Small tables with named rows and columns. After each table, cells are looked up by row and column.

diga:
fields: ras, tarini, zanesi, diveg, kide, sudozas, berilu, riran, kek, dab
boma: [61443, 54306, 44694, 52707, 54511, 50488, 42902, 34198, 59199, 51748]
zamumi: [58013, 65366, 46070, 67204, 63483, 41763, 59549, 57783, 37269, 53918]
das: [47754, 54532, 45873, 54455, 35192, 44545, 57044, 21084, 47901, 32055]
vituz: [38841, 53074, 76159, 61545, 36040, 63202, 54313, 47633, 40498, 44836]
midasap: [36845, 27503, 51034, 52641, 44061, 50656, 64199, 54370, 38807, 41766]
mapimus: [30366, 47489, 39924, 46111, 38013, 40034, 38807, 49381, 60854, 66547]

What is the tarini of vituz in diga?
53074
What is the kek of mapimus in diga?
60854
What is the ras of midasap in diga?
36845
What is the kide of das in diga?
35192
What is the zanesi of midasap in diga?
51034
What is the riran of boma in diga?
34198
What is the kek of zamumi in diga?
37269
What is the kide of mapimus in diga?
38013

Table supeva
fields: misoker, lem, ped, tagi, suf, dedizan, git, rezupur
ruze: [246, 3533, -9069, -7883, 3077, 1164, -1180, -2129]
kuneg: [6880, -7631, 2251, -2446, -279, -7863, -281, -9092]
gefek: [1486, 5711, -4534, 1106, -1597, -3989, 4270, -218]
numuk: [2526, -3371, 2252, -3962, -8415, 4353, 3243, -3914]
fofen: [-824, 240, 6475, 804, 3257, -5432, -7611, -8918]
paf: [-7345, -938, 6741, -9593, 1012, 7172, 4247, -7742]
fula: [6864, -6221, -5177, -3075, -7960, 5726, -2236, -5945]
nipaz: [-8417, -3349, -4317, -2964, -5222, -5354, 7300, -5295]
zol: [-4028, 2866, -8997, -2817, -1603, -9819, 6184, 4693]

ped of fofen = 6475
lem of zol = 2866
git of fula = -2236
misoker of ruze = 246
git of ruze = -1180
dedizan of kuneg = -7863
ped of zol = -8997
git of fofen = -7611
suf of gefek = -1597
rezupur of kuneg = -9092
git of zol = 6184
git of kuneg = -281
misoker of paf = -7345
ped of kuneg = 2251
rezupur of fofen = -8918
misoker of kuneg = 6880
rezupur of numuk = -3914
misoker of gefek = 1486
lem of numuk = -3371

desom =
|  | vafida | beba | nop | dov | lema |
|---|---|---|---|---|---|
| dup | 102 | 29 | 101 | 16 | 146 |
| botus | 189 | 36 | 180 | 110 | 115 |
| bis | 189 | 67 | 128 | 46 | 49 |
| misedom | 197 | 145 | 123 | 104 | 59 |
| dakevu | 207 | 65 | 126 | 63 | 67 |

beba of dup: 29
nop of bis: 128
dov of botus: 110
dov of dup: 16
dov of bis: 46
lema of bis: 49
beba of dakevu: 65
dov of dakevu: 63
nop of botus: 180
lema of misedom: 59
beba of bis: 67
beba of misedom: 145
vafida of botus: 189

totavig
columns: vivogob, terip, fotus, dil, zelafel, tilu
metos: [110, 168, 124, 82, 117, 135]
zur: [66, 121, 36, 104, 166, 160]
vud: [55, 91, 85, 99, 159, 104]
sibil: [126, 196, 176, 122, 156, 56]
zoze: [83, 123, 140, 117, 111, 202]

metos, dil => 82
metos, fotus => 124
vud, vivogob => 55
zur, tilu => 160
zoze, tilu => 202
metos, terip => 168
vud, fotus => 85
zoze, zelafel => 111
metos, zelafel => 117
vud, dil => 99
vud, terip => 91
zur, vivogob => 66
zur, fotus => 36
sibil, fotus => 176
zur, dil => 104
sibil, vivogob => 126
zur, terip => 121
zoze, vivogob => 83
sibil, zelafel => 156

nanivup.csv
,zar,fosuduf,resezud,fonafir,kitem,rab,ves
guzol,6.46,3.68,8.17,6.92,2.75,2.86,3.70
nud,4.57,4.24,6.69,5.39,6.15,0.96,7.44
nulup,4.49,4.06,7.08,8.27,4.11,3.17,3.32
sunogok,5.14,4.80,5.73,4.60,5.77,3.21,6.76
fivusaf,3.30,5.33,5.50,6.27,6.76,2.63,6.41
fopezi,6.11,5.74,3.78,4.65,3.99,9.18,3.04
zelido,4.48,7.80,1.30,1.60,7.75,8.88,7.38

kitem of fivusaf = 6.76
resezud of sunogok = 5.73
zar of guzol = 6.46
fonafir of fopezi = 4.65
rab of fivusaf = 2.63
ves of sunogok = 6.76
rab of sunogok = 3.21
zar of fivusaf = 3.30
resezud of zelido = 1.30
rab of zelido = 8.88
kitem of zelido = 7.75
fonafir of fivusaf = 6.27
resezud of fivusaf = 5.50
resezud of nulup = 7.08
ves of guzol = 3.70
fonafir of sunogok = 4.60
rab of guzol = 2.86
rab of fopezi = 9.18
ves of zelido = 7.38

Table rakelo
         nabo  bef  sug
kotelav   236  139  198
nirifar   244  165  212
dizez      71  148   98
tumivo    128  144  163
gir       146  175  171
fiku       98  191  130
munuta    128  198  146
fov       147  197  152
vitige     55  147  102
zopurud   238  165  214
sisadu    147  106  154
noda      228  161  210

nabo of vitige is 55
nabo of sisadu is 147
sug of kotelav is 198
sug of noda is 210
bef of fiku is 191
sug of munuta is 146
Which row has the largest nabo? nirifar

pokil:
	zisunek	fazaza	tibut	dogiro	pap	nen	lem	bomima
zan	166	185	108	116	114	155	56	134
mub	148	206	120	88	112	110	75	143
zineg	174	207	73	100	149	131	35	104

zan, zisunek => 166
zineg, fazaza => 207
zineg, nen => 131
mub, nen => 110
zan, fazaza => 185
mub, lem => 75
zineg, pap => 149
mub, fazaza => 206
zan, nen => 155
zineg, tibut => 73
mub, tibut => 120
zan, pap => 114
zineg, dogiro => 100
mub, bomima => 143
zan, lem => 56
mub, zisunek => 148

dap:
|  | luk | logove | sas | maf | duda | lek | ged | lar | fakiz |
|---|---|---|---|---|---|---|---|---|---|
| dabe | 177 | 113 | 232 | 240 | 90 | 173 | 93 | 165 | 210 |
| fozudo | 117 | 103 | 157 | 240 | 176 | 123 | 130 | 225 | 95 |
| nipiti | 194 | 94 | 253 | 240 | 90 | 173 | 56 | 157 | 197 |
| mivo | 143 | 103 | 221 | 240 | 109 | 187 | 56 | 174 | 210 |
| tuk | 117 | 199 | 211 | 240 | 138 | 116 | 56 | 191 | 171 |
| gemomu | 109 | 170 | 179 | 240 | 90 | 123 | 71 | 234 | 108 |
| baf | 151 | 113 | 136 | 240 | 176 | 158 | 115 | 225 | 95 |

lek of mivo is 187
luk of tuk is 117
lek of fozudo is 123
luk of gemomu is 109
lar of dabe is 165
lar of mivo is 174
fakiz of mivo is 210
ged of gemomu is 71
duda of gemomu is 90
maf of nipiti is 240
logove of dabe is 113

Table tov
	gebak	bab	linabav	nakibi	nuf	bim	liv	reg	keveni	pugo
ganem	6660	4093	6140	7893	6528	7989	4345	4817	6734	4638
voroli	6905	7237	5206	3704	3969	3843	7064	6962	4879	6479
vulev	5986	7130	4586	2380	5047	3702	6716	6612	4665	7067
pil	5795	6786	5002	4280	4930	2553	6106	6958	4162	6464
zimim	5526	6054	4531	3367	5530	4359	7808	6904	3891	7338
daludor	5533	6397	4856	3990	4315	3724	6189	6766	4424	6748
manan	5509	6413	5111	5144	4292	3528	5320	5223	4754	6392
taza	5082	5897	4488	4338	5196	4066	6097	6350	4177	6680
ratafu	4709	6745	5437	4209	5048	3657	6286	6282	4725	6552
boninol	3784	7120	5837	4691	5452	4156	6510	7902	5879	7051
magiv	3867	5962	4144	4983	5087	4159	6328	4710	4816	6133
zoz	3496	6790	5095	5504	5988	4884	5836	5606	4260	6618
figugi	3468	6920	5405	3637	6162	2981	6397	5654	5089	5800
zelu	3494	6929	5818	5802	5534	3649	7178	6123	5857	6669

What is the linabav of ratafu in tov? 5437
What is the nakibi of taza in tov? 4338
What is the pugo of daludor in tov? 6748
What is the pugo of zoz in tov? 6618
What is the linabav of magiv in tov? 4144
What is the liv of zimim in tov? 7808
What is the keveni of ganem in tov? 6734
What is the gebak of voroli in tov? 6905
What is the gebak of zelu in tov? 3494
What is the keveni of magiv in tov? 4816
What is the nuf of taza in tov? 5196
What is the linabav of figugi in tov? 5405
What is the pugo of vulev in tov? 7067
What is the liv of zelu in tov? 7178
What is the keveni of taza in tov? 4177
What is the bab of pil in tov? 6786
What is the bim of daludor in tov? 3724
What is the linabav of zimim in tov? 4531

